Here is a tiny trained network, its code and every weight. The questions are about switching its units off for an input and a class, where a switched-off unit gives its printed mean instead of its output.

import numpy as np


def w(rows, s, z=0):
    codes = np.array(rows[::2]) - 128.0
    scale = np.full(codes.shape[1], s)
    scale[-1] = z or s
    return codes * scale


def norm(h):
    return h / np.sqrt((h * h).mean(-1, keepdims=True) + 1e-5)


def f(y):
    return y / 2 * (1 + np.tanh(0.7978845608 * (y + 0.044715 * y**3)))


def log_softmax(a):
    a = a - a.max(-1, keepdims=True)
    return a - np.log(np.exp(a).sum(-1, keepdims=True))


def net(x, mask):
    res = np.array(x, float).reshape(1, 5) / 4 @ E
    u = 0
    for l in range(3):
        y = f(norm(res) @ A[l][:, :-1].T + A[l][:, -1])
        res = res + np.where(mask[u : u + 13], y, B[l][:, -1]) @ B[l][:, :-1]
        u += 13
    return log_softmax(norm(res)[-1] @ U[:, :-1].T + U[:, -1])


A, B = {}, {}
E = w([
[115,1,107,165,80,190,88],'x0',
[137,134,138,128,123,136,120],'x1',
[70,218,95,183,104,109,5],'x2',
[30,112,144,107,42,114,250],'x3',
[121,123,121,124,133,122,131],'x4',
],0.008)
A[0] = w([
[219,119,82,111,201,125,151,130],'L0N0',
[147,68,137,135,128,204,109,105],'L0N1',
[171,101,146,197,220,134,94,13],'L0N2',
[64,169,128,118,105,92,113,115],'L0N3',
[139,65,41,176,152,16,177,137],'L0N4',
[88,43,171,201,76,71,81,98],'L0N5',
[142,49,75,110,113,197,147,29],'L0N6',
[127,128,157,67,96,112,169,225],'L0N7',
[62,51,106,112,6,120,155,11],'L0N8',
[4,179,126,253,148,97,78,230],'L0N9',
[16,221,23,100,11,195,164,4],'L0N10',
[172,20,165,173,140,178,138,23],'L0N11',
[120,144,153,99,14,44,198,151],'L0N12',
],0.0066,0.0032)
B[0] = w([
[206,142,95,46,46,90,134,195],'L0N0',
[67,68,165,131,149,71,138,164],'L0N1',
[103,75,169,137,83,85,116,159],'L0N2',
[192,165,163,140,122,70,55,159],'L0N3',
[168,138,214,115,182,184,115,138],'L0N4',
[222,118,21,111,62,252,103,163],'L0N5',
[152,111,180,198,151,128,133,155],'L0N6',
[164,157,163,170,169,194,236,185],'L0N7',
[190,154,123,151,29,150,162,175],'L0N8',
[134,162,139,116,150,99,2,253],'L0N9',
[114,132,152,81,66,53,95,190],'L0N10',
[120,115,132,157,223,84,151,174],'L0N11',
[74,142,224,133,145,157,128,200],'L0N12',
],0.0069,0.0059)
A[1] = w([
[172,144,68,22,109,93,158,2],'L1N0',
[135,90,151,169,169,128,89,130],'L1N1',
[117,153,73,112,140,114,2,144],'L1N2',
[201,157,173,133,183,74,216,65],'L1N3',
[109,155,3,151,212,146,68,149],'L1N4',
[184,59,67,165,215,142,85,121],'L1N5',
[186,44,144,143,121,173,166,65],'L1N6',
[136,75,161,108,103,183,79,152],'L1N7',
[175,53,142,79,229,88,104,142],'L1N8',
[166,23,149,156,143,151,155,106],'L1N9',
[60,81,51,204,53,139,65,84],'L1N10',
[27,117,38,168,52,89,106,76],'L1N11',
[104,168,72,124,150,193,49,74],'L1N12',
],0.0087,0.0032)
B[1] = w([
[124,153,57,158,32,181,111,145],'L1N0',
[134,112,112,104,190,129,94,157],'L1N1',
[88,117,141,154,137,150,249,255],'L1N2',
[158,114,142,95,110,247,132,212],'L1N3',
[135,87,123,185,178,145,200,189],'L1N4',
[51,154,101,61,189,160,105,201],'L1N5',
[92,142,134,151,122,1,74,185],'L1N6',
[123,64,89,116,85,82,155,165],'L1N7',
[170,164,95,108,105,104,66,206],'L1N8',
[43,109,69,134,152,31,32,191],'L1N9',
[164,132,131,96,105,238,163,186],'L1N10',
[185,152,106,14,135,178,77,153],'L1N11',
[115,100,104,143,153,161,204,178],'L1N12',
],0.0075,0.0079)
A[2] = w([
[135,255,138,115,164,151,123,133],'L2N0',
[89,140,129,171,208,76,165,184],'L2N1',
[104,43,149,171,76,95,148,52],'L2N2',
[46,77,85,169,51,103,145,76],'L2N3',
[36,128,181,171,156,105,118,98],'L2N4',
[121,138,118,76,65,162,66,137],'L2N5',
[184,63,68,121,132,213,183,230],'L2N6',
[186,139,62,73,78,221,69,93],'L2N7',
[248,153,108,87,141,125,115,137],'L2N8',
[93,121,133,87,49,225,221,209],'L2N9',
[141,160,135,160,182,110,186,3],'L2N10',
[110,110,98,222,99,115,53,211],'L2N11',
[96,204,197,105,112,95,164,80],'L2N12',
],0.01,0.0031)
B[2] = w([
[120,86,108,184,118,61,122,220],'L2N0',
[235,134,70,123,74,117,125,193],'L2N1',
[95,153,135,207,105,130,100,143],'L2N2',
[157,182,181,216,101,103,123,152],'L2N3',
[110,177,186,136,47,162,126,166],'L2N4',
[150,210,112,127,103,88,141,175],'L2N5',
[4,218,196,136,98,145,79,238],'L2N6',
[181,115,181,76,74,185,154,222],'L2N7',
[162,119,106,149,1,156,110,190],'L2N8',
[213,62,56,136,184,86,98,254],'L2N9',
[213,125,87,164,151,98,160,147],'L2N10',
[143,80,153,30,157,147,218,174],'L2N11',
[54,116,140,47,199,183,126,190],'L2N12',
],0.0085,0.0083)
U = w([
[209,134,135,71,12,175,102,253],'0',
[168,83,204,74,219,167,235,25],'1',
[132,33,62,76,155,34,37,97],'2',
[101,64,194,254,75,72,151,114],'3',
[199,186,46,229,180,70,137,67],'4',
[44,218,201,90,119,54,124,135],'5',
[58,106,83,134,185,240,96,141],'6',
],0.017,0.0027)

Each question gives the input, the list of numbers given to net, and the class t.
The units are the neurons (one row each of A and B). Each row of codes is followed by its name. A weight is (code - 128) times the scale printed after its matrix; where a second scale follows, it is the last column's (A, B and U).
mask holds one flag per neuron, layer by layer. A switched-off neuron (its flag False) gives its mean, the last column of its row in B, instead of its output. The means were averaged over made-up inputs and are rounded, as every weight is.
A unit's drop is (log p(t) with every unit on - log p(t) with that unit switched off) / (log p(t) with every unit on - log p(t) with every unit switched off).
unit that matters most: the unit with the biggest drop
top k neurons: the k neurons with the biggest drops, biggest first
top k neurons in layer l: the k neurons of layer l with the biggest drops, biggest first
drop of u: that unit's drop, to one decimal
input [0,7,1,-2,5], class 4: unit that matters most	L1N2
input [-3,8,0,8,4], class 1: top 4 neurons	[L0N7; L2N6; L1N9; L2N9]
input [-8,-4,8,-1,-4], class 4: top 3 neurons	[L2N1; L2N6; L1N4]
input [2,8,5,0,4], class 6: top 4 neurons in layer 1	[L1N2; L1N4; L1N12; L1N8]
input [1,-6,2,0,6], class 6: top 4 neurons	[L0N5; L1N2; L0N0; L2N6]
input [0,-4,1,2,-1], class 5: top 2 neurons	[L0N12; L1N3]
input [7,-1,1,-2,3], class 6: top 2 neurons	[L1N10; L0N5]
input [-7,-8,0,8,2], class 1: top 2 neurons in layer 1	[L1N9; L1N6]
input [-3,-6,5,0,-7], class 4: top 2 neurons	[L2N1; L2N6]
input [-8,5,0,3,3], class 1: top 2 neurons in layer 0	[L0N7; L0N9]
input [-4,3,-3,1,-4], class 1: top 4 neurons	[L0N12; L0N7; L0N9; L1N8]
input [7,4,-2,0,-4], class 2: top 3 neurons in layer 1	[L1N9; L1N2; L1N5]
input [1,-8,-6,-8,2], class 2: top 2 neurons in layer 0	[L0N2; L0N1]
input [1,4,5,-7,3], class 6: unit that matters most	L1N6
input [1,-2,0,6,-1], class 3: top 2 neurons	[L0N12; L1N5]
input [-6,5,0,6,5], class 1: top 2 neurons	[L0N7; L2N6]
input [-6,0,-6,0,-8], class 0: top 2 neurons in layer 1	[L1N2; L1N3]
input [-4,1,-3,1,-3], class 1: top 4 neurons in layer 0	[L0N12; L0N7; L0N9; L0N5]
input [-3,-4,0,2,-1], class 1: drop of L1N6	0.1
input [1,3,-2,4,2], class 3: top neuron in layer 2	[L2N2]
input [-3,7,7,-1,4], class 4: drop of L2N1	0.1
input [-1,1,-6,-4,7], class 0: drop of L0N0	1.2
input [-1,-1,-6,-5,7], class 0: drop of L0N0	1.9
input [5,-2,6,-1,1], class 6: top 2 neurons	[L1N2; L1N4]
